Below is a small trained network, with its code and all its weights. Each question gives an input and a class and asks what happens when units are switched off, that is, made to give their printed mean instead of their output.

import numpy as np


def w(rows, s, z=0):
    codes = np.array(rows[::2]) - 128.0
    scale = np.full(codes.shape[1], s)
    scale[-1] = z or s
    return codes * scale


def f(y):
    return y / 2 * (1 + np.tanh(0.7978845608 * (y + 0.044715 * y**3)))


def log_softmax(a):
    a = a - a.max(-1, keepdims=True)
    return a - np.log(np.exp(a).sum(-1, keepdims=True))


def net(x, mask):
    res = np.array(x, float).reshape(1, 3) / 4 @ E
    y = f(res @ A[0][:, :-1].T + A[0][:, -1])
    res = res + np.where(mask, y, B[0][:, -1]) @ B[0][:, :-1]
    return log_softmax(res[-1] @ U[:, :-1].T + U[:, -1])


A, B = {}, {}
E = w([
[158,103,168,173,152,246,119],'x0',
[165,81,134,213,168,136,54],'x1',
[78,137,225,225,95,26,172],'x2',
],0.013)
A[0] = w([
[120,116,137,76,136,71,160,147],'n1',
[125,119,120,176,167,131,133,119],'n2',
[129,138,49,33,133,186,109,196],'n3',
[145,127,134,73,138,171,133,209],'n4',
[156,131,153,165,122,218,107,112],'n5',
[115,130,221,203,137,157,147,252],'n6',
[172,127,138,166,98,117,144,113],'n7',
[116,155,147,23,103,10,179,210],'n8',
[140,139,67,69,120,68,127,227],'n9',
[112,112,117,84,117,96,119,62],'n10',
[125,144,168,81,120,88,180,145],'n11',
[121,130,73,130,137,139,152,83],'n12',
[121,136,175,183,114,20,128,159],'n13',
],0.014,0.0038)
B[0] = w([
[99,139,112,93,125,144,120,173],'n1',
[128,130,144,173,157,130,161,152],'n2',
[252,83,87,73,125,102,157,254],'n3',
[175,104,94,99,135,125,130,185],'n4',
[111,141,97,196,163,162,97,191],'n5',
[157,104,173,187,95,163,124,221],'n6',
[136,128,133,169,123,104,146,149],'n7',
[37,172,66,104,81,156,115,244],'n8',
[107,139,103,95,201,103,127,206],'n9',
[125,112,113,107,147,150,99,152],'n10',
[115,147,117,137,59,139,133,177],'n11',
[147,122,139,100,138,129,154,146],'n12',
[142,132,209,89,117,67,150,235],'n13',
],0.026,0.021)
U = w([
[110,140,250,175,156,65,145,80],'0',
[123,119,139,196,179,189,94,217],'1',
[42,189,75,70,158,99,121,48],'2',
[68,174,157,129,63,147,160,8],'3',
[164,124,57,77,192,130,134,202],'4',
],0.012,0.0016)

Each question gives the input, the list of numbers given to net, and the class t.
The units are the neurons (one row each of A and B). Each row of codes is followed by its name. A weight is (code - 128) times the scale printed after its matrix; where a second scale follows, it is the last column's (A, B and U).
mask holds one flag per neuron, in row order. A switched-off neuron (its flag False) gives its mean, the last column of its row in B, instead of its output. The means were averaged over made-up inputs and are rounded, as every weight is.
A unit's drop is (log p(t) with every unit on - log p(t) with that unit switched off) / (log p(t) with every unit on - log p(t) with every unit switched off).
The circuit of an input: a set's keep is (log p(t) with only the set's units on - log p(t) with every unit switched off) / (log p(t) with every unit on - log p(t) with every unit switched off). Starting from the 12 units with the biggest drops (on a tie, the unit counted first), units are removed one at a time, each time the one whose removal leaves the highest keep (on an exact tie, the one counted first), for as long as the keep stays at least 0.8.
circuit, biggest first: the units of the circuit, biggest drop first
most important unit: the unit with the biggest drop
top k neurons: the k neurons with the biggest drops, biggest first
drop when u is switched off: that unit's drop, to one decimal
input [8,5,5], class 1: most important unit : n5
input [0,3,0], class 1: circuit, biggest first : (n13, n3)
input [-2,-8,7], class 3: top 4 neurons : (n11, n13, n3, n4)
input [-6,3,4], class 2: top 2 neurons : (n8, n6)
input [2,-8,3], class 3: top 3 neurons : (n11, n9, n3)
input [-4,-4,5], class 2: top 2 neurons : (n8, n6)
input [-1,-7,5], class 3: top 2 neurons : (n11, n13)
input [-1,6,-2], class 1: top 2 neurons : (n3, n13)
input [5,-7,2], class 3: drop when n3 is switched off : 0.1
input [1,-6,6], class 3: drop when n10 is switched off : 0.0
input [-7,3,8], class 3: drop when n8 is switched off : 6.4
